Here is a tiny trained network, its code and every weight. The questions are about switching its units off for an input and a target symbol, where a switched-off unit gives its printed mean instead of its output.

import numpy as np


def w(rows, s, z=0):
    codes = np.array(rows[::2]) - 128.0
    scale = np.full(codes.shape[1], s)
    scale[-1] = z or s
    return codes * scale


def norm(h):
    return h / np.sqrt((h * h).mean(-1, keepdims=True) + 1e-5)


def f(y):
    return y / 2 * (1 + np.tanh(0.7978845608 * (y + 0.044715 * y**3)))


def softmax(a):
    e = np.exp(a - a.max(-1, keepdims=True))
    return e / e.sum(-1, keepdims=True)


def log_softmax(a):
    a = a - a.max(-1, keepdims=True)
    return a - np.log(np.exp(a).sum(-1, keepdims=True))


def net(x, mask):
    ids = ['αβδεζθλμπστφω'.index(c) for c in x.split()]
    T = len(ids)
    res = E[ids] + P[:T]
    r = norm(res)
    for j in range(3):
        rows = slice(3 * j, 3 * j + 3)
        q, k, v = (r @ M[0][rows].T for M in (Q, K, V))
        z = softmax(np.where(np.tri(T) > 0, q @ k.T / 3**0.5, -1e9)) @ v
        o = O[0][rows]
        res = res + np.where(mask[j], z, o[:, -1]) @ o[:, :-1]
    y = f(norm(res) @ A[0][:, :-1].T + A[0][:, -1])
    res = res + np.where(mask[3:11], y, B[0][:, -1]) @ B[0][:, :-1]
    return log_softmax(norm(res)[-1] @ U[:, :-1].T + U[:, -1])


Q, K, V, O, A, B = {}, {}, {}, {}, {}, {}
E = w([
[97,198,74,118],'α',
[119,182,116,114],'β',
[154,158,164,172],'δ',
[152,170,149,156],'ε',
[154,173,185,140],'ζ',
[94,176,101,59],'θ',
[149,177,198,148],'λ',
[179,148,91,119],'μ',
[145,83,101,248],'π',
[20,88,103,104],'σ',
[106,124,26,122],'τ',
[118,171,147,77],'φ',
[129,167,183,45],'ω',
],0.019)
P = w([
[92,202,135,169],'0',
[91,195,133,172],'1',
[83,139,123,170],'2',
[106,165,202,152],'3',
[139,177,146,254],'4',
[123,236,155,209],'5',
],0.0057)
Q[0] = w([
[30,70,84,133],'h1',
[37,114,190,129],'h1',
[208,214,114,51],'h1',
[71,110,58,254],'h2',
[202,121,135,210],'h2',
[178,79,206,148],'h2',
[205,141,224,75],'h3',
[210,179,248,142],'h3',
[85,99,28,197],'h3',
],0.0071)
K[0] = w([
[135,121,189,120],'h1',
[50,105,133,159],'h1',
[56,96,181,174],'h1',
[171,45,200,126],'h2',
[151,194,61,182],'h2',
[83,128,250,129],'h2',
[113,254,116,120],'h3',
[153,53,89,140],'h3',
[127,46,147,179],'h3',
],0.0085)
V[0] = w([
[169,185,114,78],'h1',
[56,109,60,125],'h1',
[182,98,78,83],'h1',
[124,56,71,32],'h2',
[213,151,120,185],'h2',
[2,123,136,132],'h2',
[188,39,142,224],'h3',
[64,44,153,59],'h3',
[80,103,147,117],'h3',
],0.0088)
O[0] = w([
[215,85,109,25,179],'h1',
[127,140,171,139,184],'h1',
[229,69,44,100,79],'h1',
[166,186,94,132,56],'h2',
[197,92,123,63,137],'h2',
[107,229,181,200,180],'h2',
[96,43,54,175,1],'h3',
[59,133,105,141,35],'h3',
[2,98,165,124,113],'h3',
],0.0068,0.005)
A[0] = w([
[206,143,86,107,181],'n1',
[116,153,87,119,178],'n2',
[105,112,143,198,216],'n3',
[24,158,86,164,147],'n4',
[173,191,196,147,254],'n5',
[126,87,34,239,11],'n6',
[47,129,106,135,81],'n7',
[120,69,97,254,33],'n8',
],0.0098,0.0024)
B[0] = w([
[210,67,226,101,174],'n1',
[209,169,182,239,157],'n2',
[85,187,70,152,150],'n3',
[109,130,207,161,182],'n4',
[79,63,63,103,255],'n5',
[121,153,142,80,158],'n6',
[189,122,169,153,140],'n7',
[112,174,2,114,143],'n8',
],0.008,0.0078)
U = w([
[144,149,149,139,122],'α',
[128,150,107,93,63],'β',
[92,53,155,144,162],'δ',
[159,92,137,115,69],'ε',
[146,108,154,94,60],'ζ',
[142,192,158,113,120],'θ',
[118,129,163,135,25],'λ',
[248,97,159,81,147],'μ',
[112,154,67,149,254],'π',
[71,166,186,208,158],'σ',
[219,193,170,198,120],'τ',
[130,140,148,118,30],'φ',
[112,148,131,57,153],'ω',
],0.012,0.004)

Each question gives the input, a string of symbols that net reads in full, and the target symbol t.
The units are the heads (3 rows each of Q, K, V and O) and the neurons (one row each of A and B). Each row of codes is followed by its name. A weight is (code - 128) times the scale printed after its matrix; where a second scale follows, it is the last column's (O, A, B and U).
mask holds one flag per unit, heads first, then neurons. A switched-off unit (its flag False) gives its mean, the last column of its rows in O or B, instead of its output. The means were averaged over made-up inputs and are rounded, as every weight is.
A unit's drop is (log p(t) with every unit on - log p(t) with that unit switched off) / (log p(t) with every unit on - log p(t) with every unit switched off).
The circuit of an input: a set's keep is (log p(t) with only the set's units on - log p(t) with every unit switched off) / (log p(t) with every unit on - log p(t) with every unit switched off). Starting from all 11 units, units are removed one at a time, each time the one whose removal leaves the highest keep (on an exact tie, the one counted first), for as long as the keep stays at least 0.8.
units of the circuit, in order: the units of the circuit, biggest drop first
most important unit: the unit with the biggest drop
k most important neurons: the k neurons with the biggest drops, biggest first
which heads matter: for each layer, one digit per head in row order, 1 if its drop is at least 0.15 and else 0, layers parted by /
input π ω τ ε τ ε, target π: most important unit => n5
input δ ω ω σ, target σ: units of the circuit, in order => (h2; n5)
input λ τ ω δ δ, target δ: units of the circuit, in order => (h2; n5; n2)
input σ φ ε, target σ: which heads matter => 100
input ω τ τ μ α ζ, target μ: which heads matter => 111
input μ ω σ μ ω λ, target μ: units of the circuit, in order => (h3; h2; n5; n4)
input ω μ τ λ, target μ: units of the circuit, in order => (h3; h1; h2; n5)
input σ σ δ σ ω, target σ: units of the circuit, in order => (h2; h1)
input δ δ τ μ φ, target μ: units of the circuit, in order => (h3; h2)
input τ δ α α σ δ, target σ: which heads matter => 000
input ω σ τ τ, target σ: units of the circuit, in order => (h3; n4)
input ω μ τ ω τ, target μ: units of the circuit, in order => (h1; n1)
input μ ζ ω, target μ: units of the circuit, in order => (h3; h2)
input λ τ δ τ μ ζ, target μ: which heads matter => 011
input τ σ ζ β, target σ: which heads matter => 110
input π δ τ μ δ, target μ: units of the circuit, in order => (h2)
input σ τ δ σ ζ φ, target σ: units of the circuit, in order => (h1; h2)
input μ τ τ φ ζ μ, target μ: which heads matter => 000
input ω μ λ ω β, target μ: which heads matter => 010
input τ π δ τ δ, target π: most important unit => h3
input δ τ μ μ τ, target μ: which heads matter => 000
input μ ε τ β, target μ: which heads matter => 011
input τ μ β π, target π: 2 most important neurons => (n8; n3)
input δ τ τ λ σ ζ, target σ: 2 most important neurons => (n5; n1)
input σ σ φ ω, target σ: which heads matter => 110
input τ τ ω σ σ τ, target σ: which heads matter => 001
input μ μ τ τ τ ω, target μ: most important unit => h3
